Below is a small trained network, with its code and all its weights. Each question gives an input and a class and asks what happens when units are switched off, that is, made to give their printed mean instead of their output.

import numpy as np


def w(rows, s, z=0):
    codes = np.array(rows[::2]) - 128.0
    scale = np.full(codes.shape[1], s)
    scale[-1] = z or s
    return codes * scale


def f(y):
    return np.maximum(y, 0)


def log_softmax(a):
    a = a - a.max(-1, keepdims=True)
    return a - np.log(np.exp(a).sum(-1, keepdims=True))


def net(x, mask):
    res = np.array(x, float).reshape(1, 7) / 4 @ E
    y = f(res @ A[0][:, :-1].T + A[0][:, -1])
    res = res + np.where(mask, y, B[0][:, -1]) @ B[0][:, :-1]
    return log_softmax(res[-1] @ U[:, :-1].T + U[:, -1])


A, B = {}, {}
E = w([
[216,177,55,144,46,136,106],'x0',
[158,125,128,177,132,38,54],'x1',
[81,204,141,255,72,105,175],'x2',
[148,89,101,86,163,130,158],'x3',
[137,98,106,158,158,116,176],'x4',
[136,169,120,101,62,176,93],'x5',
[188,78,199,107,33,84,185],'x6',
],0.0097)
A[0] = w([
[114,93,88,131,159,208,92,125],'N0',
[22,37,248,45,45,123,179,189],'N1',
[186,80,200,65,121,136,182,110],'N2',
[107,132,62,55,71,238,170,179],'N3',
[9,184,126,178,91,151,203,159],'N4',
[70,173,61,39,255,98,85,193],'N5',
[117,66,172,78,137,174,107,106],'N6',
[206,129,172,212,102,14,99,252],'N7',
],0.0068,0.0036)
B[0] = w([
[69,98,119,95,152,254,142,167],'N0',
[186,139,195,172,185,124,116,241],'N1',
[176,150,219,87,144,168,97,196],'N2',
[183,128,123,126,76,239,133,209],'N3',
[72,240,130,202,54,140,149,231],'N4',
[55,120,107,74,186,182,126,218],'N5',
[163,72,124,161,205,125,110,177],'N6',
[194,143,97,77,108,25,156,255],'N7',
],0.0086,0.0097)
U = w([
[120,164,80,134,140,82,122,90],'0',
[170,87,208,109,173,128,117,5],'1',
[161,147,100,103,113,170,156,83],'2',
[82,115,85,83,188,158,132,220],'3',
[71,173,209,139,139,105,204,106],'4',
[152,111,170,43,126,2,149,238],'5',
],0.011,0.0026)

Each question gives the input, the list of numbers given to net, and the class t.
The units are the neurons (one row each of A and B). Each row of codes is followed by its name. A weight is (code - 128) times the scale printed after its matrix; where a second scale follows, it is the last column's (A, B and U).
mask holds one flag per neuron, in row order. A switched-off neuron (its flag False) gives its mean, the last column of its row in B, instead of its output. The means were averaged over made-up inputs and are rounded, as every weight is.
A unit's drop is (log p(t) with every unit on - log p(t) with that unit switched off) / (log p(t) with every unit on - log p(t) with every unit switched off).
The circuit of an input: a set's keep is (log p(t) with only the set's units on - log p(t) with every unit switched off) / (log p(t) with every unit on - log p(t) with every unit switched off). Starting from all 8 units, units are removed one at a time, each time the one whose removal leaves the highest keep (on an exact tie, the one counted first), for as long as the keep stays at least 0.8.
units of the circuit, in order: the units of the circuit, biggest drop first
most important unit: the unit with the biggest drop
k most important neurons: the k neurons with the biggest drops, biggest first
drop when u is switched off: that unit's drop, to one decimal
input [6,3,-1,-7,-5,0,1], class 5: units of the circuit, in order => [N7, N4]
input [7,-3,-7,-8,-5,3,8], class 1: 3 most important neurons => [N2, N4, N1]
input [3,7,-8,-7,6,2,-3], class 3: units of the circuit, in order => [N5, N1]
input [5,1,-1,1,-2,-2,-3], class 3: 2 most important neurons => [N4, N7]
input [0,3,-3,6,3,7,7], class 1: most important unit => N2
input [-6,6,-1,-6,6,-5,-3], class 5: units of the circuit, in order => [N7, N3]
input [-5,-8,-7,2,8,0,1], class 1: 2 most important neurons => [N1, N2]
input [-6,3,-8,5,-2,-6,-1], class 3: 3 most important neurons => [N5, N0, N7]
input [-4,3,-6,4,-7,1,8], class 1: 2 most important neurons => [N1, N2]
input [3,0,-2,-8,-4,-3,-4], class 3: 2 most important neurons => [N4, N7]
input [5,6,-3,3,-4,-8,-6], class 3: drop when N5 is switched off => 0.6
input [-4,5,8,-8,-5,-5,7], class 5: drop when N1 is switched off => 0.0
input [1,3,7,-8,-8,-6,5], class 5: drop when N7 is switched off => 1.3
input [1,-8,-4,-3,-4,7,8], class 1: units of the circuit, in order => [N1]
input [3,-6,-2,1,-6,-3,3], class 1: drop when N4 is switched off => 0.3
